Below are the code and all the weights of a small trained network. Each question names an input and a class and asks about switching units off, where a switched-off unit gives its printed mean instead of its output.

import numpy as np


def w(rows, s, z=0):
    codes = np.array(rows[::2]) - 128.0
    scale = np.full(codes.shape[1], s)
    scale[-1] = z or s
    return codes * scale


def f(y):
    return np.maximum(y, 0)


def log_softmax(a):
    a = a - a.max(-1, keepdims=True)
    return a - np.log(np.exp(a).sum(-1, keepdims=True))


def net(x, mask):
    res = np.array(x, float).reshape(1, 4) / 4 @ E
    y = f(res @ A[0][:, :-1].T + A[0][:, -1])
    res = res + np.where(mask, y, B[0][:, -1]) @ B[0][:, :-1]
    return log_softmax(res[-1] @ U[:, :-1].T + U[:, -1])


A, B = {}, {}
E = w([
[121,139,52,73,88,147,180,70,95,54,8],'x0',
[86,166,133,116,140,121,149,198,104,143,55],'x1',
[96,173,189,153,161,165,118,237,207,63,115],'x2',
[163,194,229,163,154,75,172,123,173,138,71],'x3',
],0.012)
A[0] = w([
[137,191,156,123,140,93,83,139,255,173,223,204],'N1',
[137,46,100,111,75,85,88,17,17,177,78,230],'N2',
[219,161,165,130,122,112,202,25,62,110,97,132],'N3',
[24,96,44,84,61,161,101,202,93,59,87,249],'N4',
[215,127,99,130,103,81,224,70,142,60,103,240],'N5',
[181,175,164,114,209,124,131,178,116,182,154,189],'N6',
],0.0072,0.0019)
B[0] = w([
[168,69,212,42,94,208,139,140,144,95,108,201],'N1',
[128,140,60,142,200,138,121,196,149,178,218,247],'N2',
[47,161,119,141,90,150,152,156,147,158,145,198],'N3',
[163,251,31,110,167,240,114,151,113,90,120,226],'N4',
[66,131,100,182,102,107,169,134,227,101,165,201],'N5',
[160,82,181,84,100,138,118,53,95,118,162,178],'N6',
],0.011,0.015)
U = w([
[157,60,99,157,188,96,32,153,66,156,154,223],'0',
[157,78,175,43,64,184,130,90,110,164,85,123],'1',
[94,127,115,200,103,102,150,102,161,194,141,1],'2',
[168,101,89,94,143,218,82,152,107,134,136,167],'3',
[131,133,80,137,141,148,81,87,88,2,29,142],'4',
],0.0081,0.0017)

Each question gives the input, the list of numbers given to net, and the class t.
The units are the neurons (one row each of A and B). Each row of codes is followed by its name. A weight is (code - 128) times the scale printed after its matrix; where a second scale follows, it is the last column's (A, B and U).
mask holds one flag per neuron, in row order. A switched-off neuron (its flag False) gives its mean, the last column of its row in B, instead of its output. The means were averaged over made-up inputs and are rounded, as every weight is.
A unit's drop is (log p(t) with every unit on - log p(t) with that unit switched off) / (log p(t) with every unit on - log p(t) with every unit switched off).
The circuit of an input: a set's keep is (log p(t) with only the set's units on - log p(t) with every unit switched off) / (log p(t) with every unit on - log p(t) with every unit switched off). Starting from all 6 units, units are removed one at a time, each time the one whose removal leaves the highest keep (on an exact tie, the one counted first), for as long as the keep stays at least 0.8.
circuit, biggest first: the units of the circuit, biggest drop first
k most important neurons: the k neurons with the biggest drops, biggest first
drop when u is switched off: that unit's drop, to one decimal
input [5,-6,6,8], class 2: circuit, biggest first : (N5)
input [5,-3,-2,-1], class 2: circuit, biggest first : (N5, N1)
input [-1,8,4,4], class 1: circuit, biggest first : (N2, N6)
input [-8,-7,1,-4], class 1: circuit, biggest first : (N1, N2)
input [3,0,6,-7], class 4: 2 most important neurons : (N2, N1)
input [-2,-4,-4,5], class 2: 2 most important neurons : (N4, N3)
input [-3,-8,-6,2], class 2: 4 most important neurons : (N4, N3, N5, N6)
input [8,-2,-4,4], class 2: drop when N1 is switched off : 0.0
input [-8,-1,-6,4], class 1: drop when N1 is switched off : 0.2
input [4,-1,5,-2], class 4: drop when N2 is switched off : 0.6
input [-5,-5,-4,-6], class 0: drop when N4 is switched off : 0.7
